Below is a small trained network, with its code and all its weights. Each question gives an input and a class and asks what happens when units are switched off, that is, made to give their printed mean instead of their output.

import numpy as np


def w(rows, s, z=0):
    codes = np.array(rows[::2]) - 128.0
    scale = np.full(codes.shape[1], s)
    scale[-1] = z or s
    return codes * scale


def f(y):
    return np.maximum(y, 0)


def log_softmax(a):
    a = a - a.max(-1, keepdims=True)
    return a - np.log(np.exp(a).sum(-1, keepdims=True))


def net(x, mask):
    res = np.array(x, float).reshape(1, 4) / 4 @ E
    y = f(res @ A[0][:, :-1].T + A[0][:, -1])
    res = res + np.where(mask, y, B[0][:, -1]) @ B[0][:, :-1]
    return log_softmax(res[-1] @ U[:, :-1].T + U[:, -1])


A, B = {}, {}
E = w([
[202,123,115,86,129,195],'x0',
[152,228,240,63,219,96],'x1',
[102,128,105,30,44,53],'x2',
[66,163,193,143,121,255],'x3',
],0.0094)
A[0] = w([
[133,81,64,42,52,73,169],'n0',
[141,167,188,183,181,188,218],'n1',
[107,160,129,170,160,178,106],'n2',
[63,106,110,170,117,77,69],'n3',
[186,153,133,173,218,50,114],'n4',
[109,143,113,115,139,173,123],'n5',
[160,155,73,35,83,100,184],'n6',
[133,138,146,134,141,206,178],'n7',
[155,146,113,49,95,128,161],'n8',
[93,97,99,134,41,152,252],'n9',
[217,118,106,69,116,78,181],'n10',
[32,162,170,140,135,92,76],'n11',
[93,148,180,163,97,103,169],'n12',
[141,138,122,32,9,254,183],'n13',
[164,133,148,120,185,114,98],'n14',
[196,100,110,123,157,160,203],'n15',
[61,85,73,155,10,100,104],'n16',
[191,176,168,99,175,147,203],'n17',
[116,120,116,37,63,196,142],'n18',
[194,188,176,58,180,214,124],'n19',
[118,96,65,143,65,49,248],'n20',
[181,61,19,131,116,135,209],'n21',
[127,138,132,161,117,194,194],'n22',
],0.01,0.0034)
B[0] = w([
[199,148,114,184,87,119,254],'n0',
[62,101,91,186,116,157,219],'n1',
[133,130,141,169,109,151,173],'n2',
[85,166,120,116,122,171,173],'n3',
[106,116,80,86,193,133,196],'n4',
[108,122,142,125,123,148,154],'n5',
[204,100,162,175,151,164,227],'n6',
[83,120,151,165,123,138,189],'n7',
[175,112,164,134,173,143,193],'n8',
[159,140,106,120,162,117,220],'n9',
[173,144,87,184,146,135,216],'n10',
[121,139,122,198,92,153,180],'n11',
[103,131,144,176,143,134,168],'n12',
[139,99,92,73,211,112,230],'n13',
[128,95,131,113,155,126,168],'n14',
[132,142,82,189,141,141,174],'n15',
[141,167,111,60,140,88,239],'n16',
[105,137,170,63,144,188,214],'n17',
[178,141,112,111,188,112,193],'n18',
[5,118,164,95,131,109,229],'n19',
[89,209,79,111,90,69,245],'n20',
[156,207,111,169,68,77,227],'n21',
[128,102,132,178,142,153,185],'n22',
],0.02,0.012)
U = w([
[7,165,206,139,79,108,29],'0',
[157,55,128,60,67,85,18],'1',
[3,93,96,86,209,156,137],'2',
[176,125,231,80,196,136,72],'3',
[186,161,70,89,144,40,252],'4',
[132,155,133,253,104,139,132],'5',
],0.0071,0.0028)

Each question gives the input, the list of numbers given to net, and the class t.
The units are the neurons (one row each of A and B). Each row of codes is followed by its name. A weight is (code - 128) times the scale printed after its matrix; where a second scale follows, it is the last column's (A, B and U).
mask holds one flag per neuron, in row order. A switched-off neuron (its flag False) gives its mean, the last column of its row in B, instead of its output. The means were averaged over made-up inputs and are rounded, as every weight is.
A unit's drop is (log p(t) with every unit on - log p(t) with that unit switched off) / (log p(t) with every unit on - log p(t) with every unit switched off).
The circuit of an input: a set's keep is (log p(t) with only the set's units on - log p(t) with every unit switched off) / (log p(t) with every unit on - log p(t) with every unit switched off). Starting from the 12 units with the biggest drops (on a tie, the unit counted first), units are removed one at a time, each time the one whose removal leaves the highest keep (on an exact tie, the one counted first), for as long as the keep stays at least 0.8.
circuit, biggest first: the units of the circuit, biggest drop first
k most important neurons: the k neurons with the biggest drops, biggest first
input [-3,7,-7,8], class 0: circuit, biggest first	n19
input [-3,-5,-3,8], class 2: 3 most important neurons	n0, n21, n13
input [3,-7,-5,-2], class 4: 2 most important neurons	n1, n16
input [6,-1,6,7], class 3: 2 most important neurons	n18, n1
input [-8,-6,-1,2], class 4: 2 most important neurons	n16, n19
input [-5,5,4,1], class 0: 3 most important neurons	n0, n13, n10
input [5,2,0,-4], class 5: 3 most important neurons	n16, n13, n10
input [5,-2,-1,-5], class 5: 3 most important neurons	n16, n13, n15
input [-5,6,8,-7], class 5: 3 most important neurons	n6, n13, n16
input [0,0,4,4], class 3: 2 most important neurons	n20, n21
